Below are the code and all the weights of a small trained network. Each question names an input and a class and asks about switching units off, where a switched-off unit gives its printed mean instead of its output.

import numpy as np


def w(rows, s, z=0):
    codes = np.array(rows[::2]) - 128.0
    scale = np.full(codes.shape[1], s)
    scale[-1] = z or s
    return codes * scale


def norm(h):
    return h / np.sqrt((h * h).mean(-1, keepdims=True) + 1e-5)


def f(y):
    return np.maximum(y, 0)


def log_softmax(a):
    a = a - a.max(-1, keepdims=True)
    return a - np.log(np.exp(a).sum(-1, keepdims=True))


def net(x, mask):
    res = np.array(x, float).reshape(1, 6) / 4 @ E
    u = 0
    for l in range(2):
        y = f(norm(res) @ A[l][:, :-1].T + A[l][:, -1])
        res = res + np.where(mask[u : u + 10], y, B[l][:, -1]) @ B[l][:, :-1]
        u += 10
    return log_softmax(norm(res)[-1] @ U[:, :-1].T + U[:, -1])


A, B = {}, {}
E = w([
[139,114,177,78],'x0',
[128,133,127,128],'x1',
[124,139,126,121],'x2',
[131,128,130,132],'x3',
[141,102,173,73],'x4',
[254,153,116,107],'x5',
],0.0032)
A[0] = w([
[174,187,41,182,17],'0.n1',
[28,123,203,100,96],'0.n2',
[82,149,199,100,187],'0.n3',
[24,91,88,167,251],'0.n4',
[36,42,69,149,170],'0.n5',
[122,96,176,107,44],'0.n6',
[255,160,125,89,113],'0.n7',
[252,151,41,158,136],'0.n8',
[204,71,106,54,148],'0.n9',
[57,145,137,173,121],'0.n10',
],0.0036,0.0021)
B[0] = w([
[127,13,170,65,168],'0.n1',
[218,53,138,76,197],'0.n2',
[183,100,171,75,190],'0.n3',
[226,191,174,123,252],'0.n4',
[221,213,194,147,219],'0.n5',
[163,49,57,136,139],'0.n6',
[22,189,99,251,232],'0.n7',
[17,30,158,126,236],'0.n8',
[104,211,187,226,205],'0.n9',
[188,159,193,118,182],'0.n10',
],0.003,0.0034)
A[1] = w([
[203,80,15,141,42],'1.n1',
[125,211,176,183,147],'1.n2',
[84,127,147,60,27],'1.n3',
[54,195,178,172,214],'1.n4',
[24,17,165,143,94],'1.n5',
[226,125,163,153,168],'1.n6',
[165,200,90,172,59],'1.n7',
[111,209,100,226,69],'1.n8',
[140,133,23,180,236],'1.n9',
[134,97,3,164,255],'1.n10',
],0.0041,0.0018)
B[1] = w([
[195,144,255,13,138],'1.n1',
[157,119,65,114,253],'1.n2',
[60,53,42,53,135],'1.n3',
[208,189,85,171,247],'1.n4',
[9,130,63,216,168],'1.n5',
[144,199,95,218,236],'1.n6',
[29,102,90,157,168],'1.n7',
[63,87,42,122,220],'1.n8',
[54,77,177,58,188],'1.n9',
[144,89,201,18,176],'1.n10',
],0.0039,0.0036)
U = w([
[24,191,20,235,234],'0',
[229,255,220,173,2],'1',
[32,32,213,27,226],'2',
],0.0058,0.00057)

Each question gives the input, the list of numbers given to net, and the class t.
The units are the neurons (one row each of A and B). Each row of codes is followed by its name. A weight is (code - 128) times the scale printed after its matrix; where a second scale follows, it is the last column's (A, B and U).
mask holds one flag per neuron, layer by layer. A switched-off neuron (its flag False) gives its mean, the last column of its row in B, instead of its output. The means were averaged over made-up inputs and are rounded, as every weight is.
A unit's drop is (log p(t) with every unit on - log p(t) with that unit switched off) / (log p(t) with every unit on - log p(t) with every unit switched off).
unit that matters most: the unit with the biggest drop
top k neurons: the k neurons with the biggest drops, biggest first
k most important neurons of layer l: the k neurons of layer l with the biggest drops, biggest first
drop of u: that unit's drop, to one decimal
input [0,4,8,-8,4,6], class 0: unit that matters most -> 0.n7
input [-1,-5,-4,-2,8,2], class 0: 2 most important neurons of layer 0 -> 0.n9, 0.n7
input [-1,4,1,-5,-4,6], class 2: 2 most important neurons of layer 0 -> 0.n5, 0.n4
input [8,-5,-4,-8,0,2], class 0: top 2 neurons -> 0.n9, 0.n7
input [0,-8,-4,4,-7,8], class 2: 3 most important neurons of layer 1 -> 1.n10, 1.n9, 1.n1
input [3,-4,3,3,-7,-3], class 1: top 2 neurons -> 0.n4, 0.n7
input [-3,2,-4,-8,1,7], class 0: top 3 neurons -> 0.n7, 0.n9, 0.n2
input [-8,8,-3,6,-8,2], class 2: 2 most important neurons of layer 1 -> 1.n10, 1.n9
input [-8,-2,0,6,-1,1], class 2: top 2 neurons -> 0.n9, 0.n7
input [8,-8,5,5,-4,7], class 0: drop of 0.n7 -> 0.5
input [5,-4,5,1,-2,7], class 0: drop of 0.n4 -> 0.1
input [-7,-6,-1,-2,4,-5], class 1: drop of 0.n7 -> 0.1
